Here is a tiny trained network, its code and every weight. The questions are about switching its units off for an input and a target symbol, where a switched-off unit gives its printed mean instead of its output.

import numpy as np


def w(rows, s, z=0):
    codes = np.array(rows[::2]) - 128.0
    scale = np.full(codes.shape[1], s)
    scale[-1] = z or s
    return codes * scale


def norm(h):
    return h / np.sqrt((h * h).mean(-1, keepdims=True) + 1e-5)


def f(y):
    return y / 2 * (1 + np.tanh(0.7978845608 * (y + 0.044715 * y**3)))


def softmax(a):
    e = np.exp(a - a.max(-1, keepdims=True))
    return e / e.sum(-1, keepdims=True)


def log_softmax(a):
    a = a - a.max(-1, keepdims=True)
    return a - np.log(np.exp(a).sum(-1, keepdims=True))


def net(x, mask):
    ids = ['ΓΞΣΦΨβεζμπω'.index(c) for c in x.split()]
    T = len(ids)
    res = E[ids] + P[:T]
    r = norm(res)
    for j in range(2):
        rows = slice(2 * j, 2 * j + 2)
        q, k, v = (r @ M[0][rows].T for M in (Q, K, V))
        z = softmax(np.where(np.tri(T) > 0, q @ k.T / 2**0.5, -1e9)) @ v
        o = O[0][rows]
        res = res + np.where(mask[j], z, o[:, -1]) @ o[:, :-1]
    y = f(norm(res) @ A[0][:, :-1].T + A[0][:, -1])
    res = res + np.where(mask[2:10], y, B[0][:, -1]) @ B[0][:, :-1]
    return log_softmax(norm(res)[-1] @ U[:, :-1].T + U[:, -1])


Q, K, V, O, A, B = {}, {}, {}, {}, {}, {}
E = w([
[182,119,239,100,108],'Γ',
[124,28,144,100,209],'Ξ',
[124,73,161,118,130],'Σ',
[83,232,139,129,115],'Φ',
[85,158,130,123,137],'Ψ',
[100,5,103,107,179],'β',
[61,73,58,141,145],'ε',
[118,166,212,99,103],'ζ',
[98,135,93,139,187],'μ',
[104,149,152,106,125],'π',
[89,225,83,136,158],'ω',
],0.0032)
P = w([
[19,104,167,126,120],'0',
[254,149,122,205,185],'1',
[56,97,138,122,92],'2',
[218,174,99,74,199],'3',
[65,99,127,115,74],'4',
[80,117,193,184,182],'5',
[79,100,115,116,63],'6',
[137,140,136,79,229],'7',
[97,101,103,113,56],'8',
[150,130,184,233,190],'9',
[114,103,94,119,51],'10',
[141,160,123,31,215],'11',
[142,103,84,127,46],'12',
[29,177,180,207,156],'13',
],0.0055)
Q[0] = w([
[115,131,180,254,162],'h1',
[196,113,116,128,207],'h1',
[105,113,137,98,181],'h2',
[136,103,110,118,115],'h2',
],0.032)
K[0] = w([
[106,144,112,2,159],'h1',
[101,124,184,174,208],'h1',
[130,113,113,67,133],'h2',
[139,103,113,155,110],'h2',
],0.033)
V[0] = w([
[80,232,84,136,158],'h1',
[163,198,254,95,100],'h1',
[120,168,147,162,115],'h2',
[137,155,138,113,161],'h2',
],0.014)
O[0] = w([
[212,164,91,1,160,119],'h1',
[234,89,127,251,44,120],'h1',
[105,145,111,125,110,76],'h2',
[157,174,98,150,162,253],'h2',
],0.0069,0.003)
A[0] = w([
[105,132,158,221,141,2],'n1',
[146,169,158,199,174,167],'n2',
[42,159,80,91,5,28],'n3',
[78,110,77,122,15,16],'n4',
[104,25,87,96,89,102],'n5',
[115,33,126,72,103,107],'n6',
[109,152,162,89,210,124],'n7',
[88,142,160,63,168,6],'n8',
],0.015,0.005)
B[0] = w([
[111,244,173,97,112,218],'n1',
[104,65,121,107,150,253],'n2',
[37,193,87,100,43,207],'n3',
[100,128,90,54,206,173],'n4',
[185,26,100,196,139,166],'n5',
[194,73,176,135,109,162],'n6',
[92,119,122,148,32,252],'n7',
[183,146,113,153,249,214],'n8',
],0.021,0.0061)
U = w([
[138,209,77,188,255,96],'Γ',
[195,186,130,67,30,116],'Ξ',
[145,184,45,218,33,32],'Σ',
[145,206,212,213,89,151],'Φ',
[123,35,129,94,209,198],'Ψ',
[41,78,186,108,56,95],'β',
[108,150,223,20,220,153],'ε',
[178,105,145,193,114,253],'ζ',
[38,95,87,209,167,53],'μ',
[222,176,104,69,168,205],'π',
[108,46,74,38,57,72],'ω',
],0.0081,0.0035)

Each question gives the input, a string of symbols that net reads in full, and the target symbol t.
The units are the heads (2 rows each of Q, K, V and O) and the neurons (one row each of A and B). Each row of codes is followed by its name. A weight is (code - 128) times the scale printed after its matrix; where a second scale follows, it is the last column's (O, A, B and U).
mask holds one flag per unit, heads first, then neurons. A switched-off unit (its flag False) gives its mean, the last column of its rows in O or B, instead of its output. The means were averaged over made-up inputs and are rounded, as every weight is.
A unit's drop is (log p(t) with every unit on - log p(t) with that unit switched off) / (log p(t) with every unit on - log p(t) with every unit switched off).
The circuit of an input: a set's keep is (log p(t) with only the set's units on - log p(t) with every unit switched off) / (log p(t) with every unit on - log p(t) with every unit switched off). Starting from all 10 units, units are removed one at a time, each time the one whose removal leaves the highest keep (on an exact tie, the one counted first), for as long as the keep stays at least 0.8.
circuit, biggest first: the units of the circuit, biggest drop first
top k neurons: the k neurons with the biggest drops, biggest first
which heads matter: for each layer, one digit per head in row order, 1 if its drop is at least 0.15 and else 0, layers parted by /
input ε β π Σ, target μ: which heads matter => 10
input π ω Γ Γ ε ω, target Φ: circuit, biggest first => (h1, n1)
input Γ π Σ ζ β Ψ, target ζ: circuit, biggest first => (h1, n3)
input β ε Φ β Γ Γ Σ Φ Σ μ Σ Γ Ξ, target ζ: which heads matter => 00
input Ξ Γ Σ ω Φ ζ Σ Σ, target ζ: circuit, biggest first => (h1)
input π Γ Ψ μ, target Φ: which heads matter => 10
input π ω Σ ζ Ψ, target Σ: which heads matter => 10
input Ξ Σ π Σ ε μ Ψ ω ω Σ β π Φ Ψ, target Ψ: which heads matter => 10
input Ξ μ Φ Γ, target Σ: which heads matter => 10
input μ ε Ξ ζ β ε, target ζ: which heads matter => 10
input ε Σ Σ Σ ε Γ Σ β Ξ Φ π Σ ε π, target ε: circuit, biggest first => (n1, n2, n3)
input Ψ ε π Σ Γ μ ζ, target ε: top 3 neurons => (n4, n7, n1)
input ε Φ Σ Σ Σ Γ, target ε: circuit, biggest first => (h1, n1, n2, n7)
input ε Σ Γ Ξ Σ ζ Σ Φ β, target Ψ: circuit, biggest first => (n5, n4)
input π Ψ π Γ Σ μ Σ ε Φ Ψ Σ Ξ, target ω: circuit, biggest first => (n8, n1, h1)
input Σ ω ε Σ Σ Σ μ, target Γ: circuit, biggest first => (n8, h1)
input Ψ ε π β μ ζ, target μ: top neuron => (n7)
input β μ π π ω Ξ Γ Σ Σ Σ ε Σ Γ μ, target ε: top 3 neurons => (n1, n2, n7)
input Σ π π ω Ξ μ Ψ π β Σ, target Ψ: circuit, biggest first => (h1, n1, n2)
input Σ Ψ Σ Ψ, target ω: circuit, biggest first => (n8, n1)
input Ξ Ψ μ Σ Σ Φ Γ μ, target π: top 2 neurons => (n7, n5)
input π Γ Ξ, target ζ: which heads matter => 01
input ε Ψ π, target ω: which heads matter => 01
input Σ Γ π Ψ Γ Σ Ξ Ξ ω π Γ π Ψ Σ, target Ψ: which heads matter => 10
input β Ξ ε Σ ω π ζ Ψ ε Σ, target ω: circuit, biggest first => (n8, h1, n1)
input Ξ Ξ ε Σ Σ β π Σ β β β ε π β, target Γ: circuit, biggest first => (n8, h1, n3, n7)
